Here is a tiny trained network, its code and every weight. The questions are about switching its units off for an input and a target symbol, where a switched-off unit gives its printed mean instead of its output.

import numpy as np


def w(rows, s, z=0):
    codes = np.array(rows[::2]) - 128.0
    scale = np.full(codes.shape[1], s)
    scale[-1] = z or s
    return codes * scale


def norm(h):
    return h / np.sqrt((h * h).mean(-1, keepdims=True) + 1e-5)


def f(y):
    return y / 2 * (1 + np.tanh(0.7978845608 * (y + 0.044715 * y**3)))


def softmax(a):
    e = np.exp(a - a.max(-1, keepdims=True))
    return e / e.sum(-1, keepdims=True)


def log_softmax(a):
    a = a - a.max(-1, keepdims=True)
    return a - np.log(np.exp(a).sum(-1, keepdims=True))


def net(x, mask):
    ids = ['ΛΞΠΦετ'.index(c) for c in x.split()]
    T = len(ids)
    res = E[ids] + P[:T]
    r = norm(res)
    for j in range(2):
        rows = slice(4 * j, 4 * j + 4)
        q, k, v = (r @ M[0][rows].T for M in (Q, K, V))
        z = softmax(np.where(np.tri(T) > 0, q @ k.T / 4**0.5, -1e9)) @ v
        o = O[0][rows]
        res = res + np.where(mask[j], z, o[:, -1]) @ o[:, :-1]
    y = f(norm(res) @ A[0][:, :-1].T + A[0][:, -1])
    res = res + np.where(mask[2:6], y, B[0][:, -1]) @ B[0][:, :-1]
    return log_softmax(norm(res)[-1] @ U[:, :-1].T + U[:, -1])


Q, K, V, O, A, B = {}, {}, {}, {}, {}, {}
E = w([
[86,90,194,93,124,71],'Λ',
[139,173,188,31,93,134],'Ξ',
[11,61,155,97,97,145],'Π',
[136,54,186,162,119,17],'Φ',
[156,17,128,62,146,173],'ε',
[57,197,178,182,99,151],'τ',
],0.012)
P = w([
[125,131,249,153,216,129],'0',
[132,151,156,103,242,152],'1',
[126,115,207,136,155,157],'2',
[121,161,124,104,167,120],'3',
[128,95,200,138,112,142],'4',
[123,156,104,95,138,114],'5',
[129,85,180,134,83,135],'6',
[127,151,89,97,117,106],'7',
[132,79,156,134,63,126],'8',
[133,147,74,102,102,102],'9',
[132,77,133,131,40,121],'10',
[132,144,56,116,86,90],'11',
[130,68,119,132,12,107],'12',
],0.013)
Q[0] = w([
[191,141,164,117,120,162],'H1',
[189,203,87,90,116,108],'H1',
[183,183,74,221,252,140],'H1',
[202,162,134,125,237,129],'H1',
[134,151,88,163,210,154],'H2',
[160,194,128,147,192,160],'H2',
[126,203,57,84,178,83],'H2',
[63,107,165,169,107,170],'H2',
],0.015)
K[0] = w([
[82,155,115,174,167,129],'H1',
[76,56,126,124,206,100],'H1',
[106,152,206,100,223,129],'H1',
[115,126,140,118,234,130],'H1',
[101,209,153,139,250,112],'H2',
[129,143,223,94,235,150],'H2',
[102,237,210,71,104,174],'H2',
[112,84,85,200,143,179],'H2',
],0.015)
V[0] = w([
[37,159,162,163,169,78],'H1',
[123,67,150,82,155,56],'H1',
[190,175,116,196,86,107],'H1',
[108,119,169,251,148,170],'H1',
[212,87,117,87,100,99],'H2',
[65,105,76,85,125,103],'H2',
[44,68,185,133,171,32],'H2',
[169,154,94,216,129,87],'H2',
],0.013)
O[0] = w([
[150,111,174,138,129,111,176],'H1',
[115,94,132,113,54,82,182],'H1',
[27,175,135,171,160,116,76],'H1',
[116,110,119,162,119,164,145],'H1',
[183,84,179,177,136,202,137],'H2',
[107,151,142,117,236,100,142],'H2',
[90,159,63,182,147,130,250],'H2',
[246,159,109,139,47,87,53],'H2',
],0.012,0.017)
A[0] = w([
[114,162,192,247,150,239,17],'N1',
[169,144,219,184,9,129,1],'N2',
[66,126,129,133,140,168,226],'N3',
[64,192,106,104,144,121,116],'N4',
],0.013,0.006)
B[0] = w([
[50,98,124,110,250,167,177],'N1',
[153,137,96,24,148,193,134],'N2',
[186,170,123,125,111,117,254],'N3',
[151,97,169,90,177,148,176],'N4',
],0.022,0.012)
U = w([
[137,148,118,185,79,102,235],'Λ',
[247,198,135,161,135,131,173],'Ξ',
[100,78,96,83,127,47,2],'Π',
[160,150,45,107,86,154,158],'Φ',
[168,63,182,128,87,157,97],'ε',
[78,127,115,138,158,158,163],'τ',
],0.012,0.0052)

Each question gives the input, a string of symbols that net reads in full, and the target symbol t.
The units are the heads (4 rows each of Q, K, V and O) and the neurons (one row each of A and B). Each row of codes is followed by its name. A weight is (code - 128) times the scale printed after its matrix; where a second scale follows, it is the last column's (O, A, B and U).
mask holds one flag per unit, heads first, then neurons. A switched-off unit (its flag False) gives its mean, the last column of its rows in O or B, instead of its output. The means were averaged over made-up inputs and are rounded, as every weight is.
A unit's drop is (log p(t) with every unit on - log p(t) with that unit switched off) / (log p(t) with every unit on - log p(t) with every unit switched off).
The circuit of an input: a set's keep is (log p(t) with only the set's units on - log p(t) with every unit switched off) / (log p(t) with every unit on - log p(t) with every unit switched off). Starting from all 6 units, units are removed one at a time, each time the one whose removal leaves the highest keep (on an exact tie, the one counted first), for as long as the keep stays at least 0.8.
circuit, biggest first: the units of the circuit, biggest drop first
unit that matters most: the unit with the biggest drop
k most important neurons: the k neurons with the biggest drops, biggest first
which heads matter: for each layer, one digit per head in row order, 1 if its drop is at least 0.15 and else 0, layers parted by /
input Λ τ Π τ Λ ε Ξ, target ε: circuit, biggest first : (H2; H1; N1)
input ε Π Λ ε Ξ τ τ Λ Λ Λ Φ τ, target Π: which heads matter : 01
input Π Λ ε τ Ξ ε Λ Λ, target Π: circuit, biggest first : (H1)
input ε Λ Φ Λ Λ, target Φ: circuit, biggest first : (H2; N2)
input τ τ Λ Π Λ ε Π, target ε: 2 most important neurons : (N1; N3)
input Λ Π τ Π Λ τ Λ Λ Λ τ Φ Λ Π, target Φ: 3 most important neurons : (N1; N3; N4)
input Λ Π Λ Π Ξ Λ Π ε Π Π ε, target ε: which heads matter : 01
input ε Π Ξ τ, target Ξ: which heads matter : 01
input Π ε Λ Λ Λ τ, target Ξ: which heads matter : 00
input τ ε τ τ Λ Λ Λ τ ε τ, target Φ: which heads matter : 11
input Λ Λ ε Λ τ Λ Λ Λ Λ Λ Ξ Λ Λ, target Ξ: circuit, biggest first : (H2; H1; N1)
input ε Λ Λ Λ τ Λ, target Ξ: circuit, biggest first : (H1; H2; N1; N3)
input Λ Λ τ Λ τ Λ Ξ Λ Λ Π Π Λ Φ, target Φ: which heads matter : 01
input Λ Λ Π ε ε ε Λ Λ τ Λ Λ ε Π, target ε: unit that matters most : H2
input τ Φ Λ Φ Λ Φ Λ Λ Φ Φ Φ τ, target Λ: circuit, biggest first : (N1; H1)
input Λ Ξ Λ Λ Ξ, target Ξ: circuit, biggest first : (N1; H1)
input τ Λ Λ Λ Λ Φ Λ ε Λ, target ε: circuit, biggest first : (H2; H1)
input Π Π Φ, target Φ: circuit, biggest first : (H2; N2)
input Λ Ξ τ ε τ Λ Λ Λ Λ Π Λ Λ Λ, target Λ: circuit, biggest first : (N1; N4)
input ε Λ τ τ Π Φ Ξ, target Φ: 3 most important neurons : (N2; N3; N1)
input Π Λ Λ Ξ Ξ, target Ξ: which heads matter : 00
input Λ ε Λ τ Π ε Π Λ Ξ Λ Λ ε Φ, target ε: 3 most important neurons : (N3; N1; N2)
input Φ ε Λ τ Λ Λ ε Λ, target Φ: circuit, biggest first : (H1; N1)
input Λ Λ Λ τ ε Π Λ ε Φ Ξ, target ε: circuit, biggest first : (H2)
input Λ Λ Λ Λ Ξ Φ, target Λ: which heads matter : 01
input Λ ε τ Λ Λ Λ Λ τ τ Λ ε Λ Λ, target ε: which heads matter : 01
input Λ Π Λ ε, target Φ: which heads matter : 11
input Π Λ Π Φ ε Λ ε Λ Π ε τ Λ Φ, target τ: most important neuron : (N1)
input Λ τ Λ ε, target Φ: circuit, biggest first : (H2; N1)
input Π Λ Π, target Π: circuit, biggest first : (H2; N1; H1)
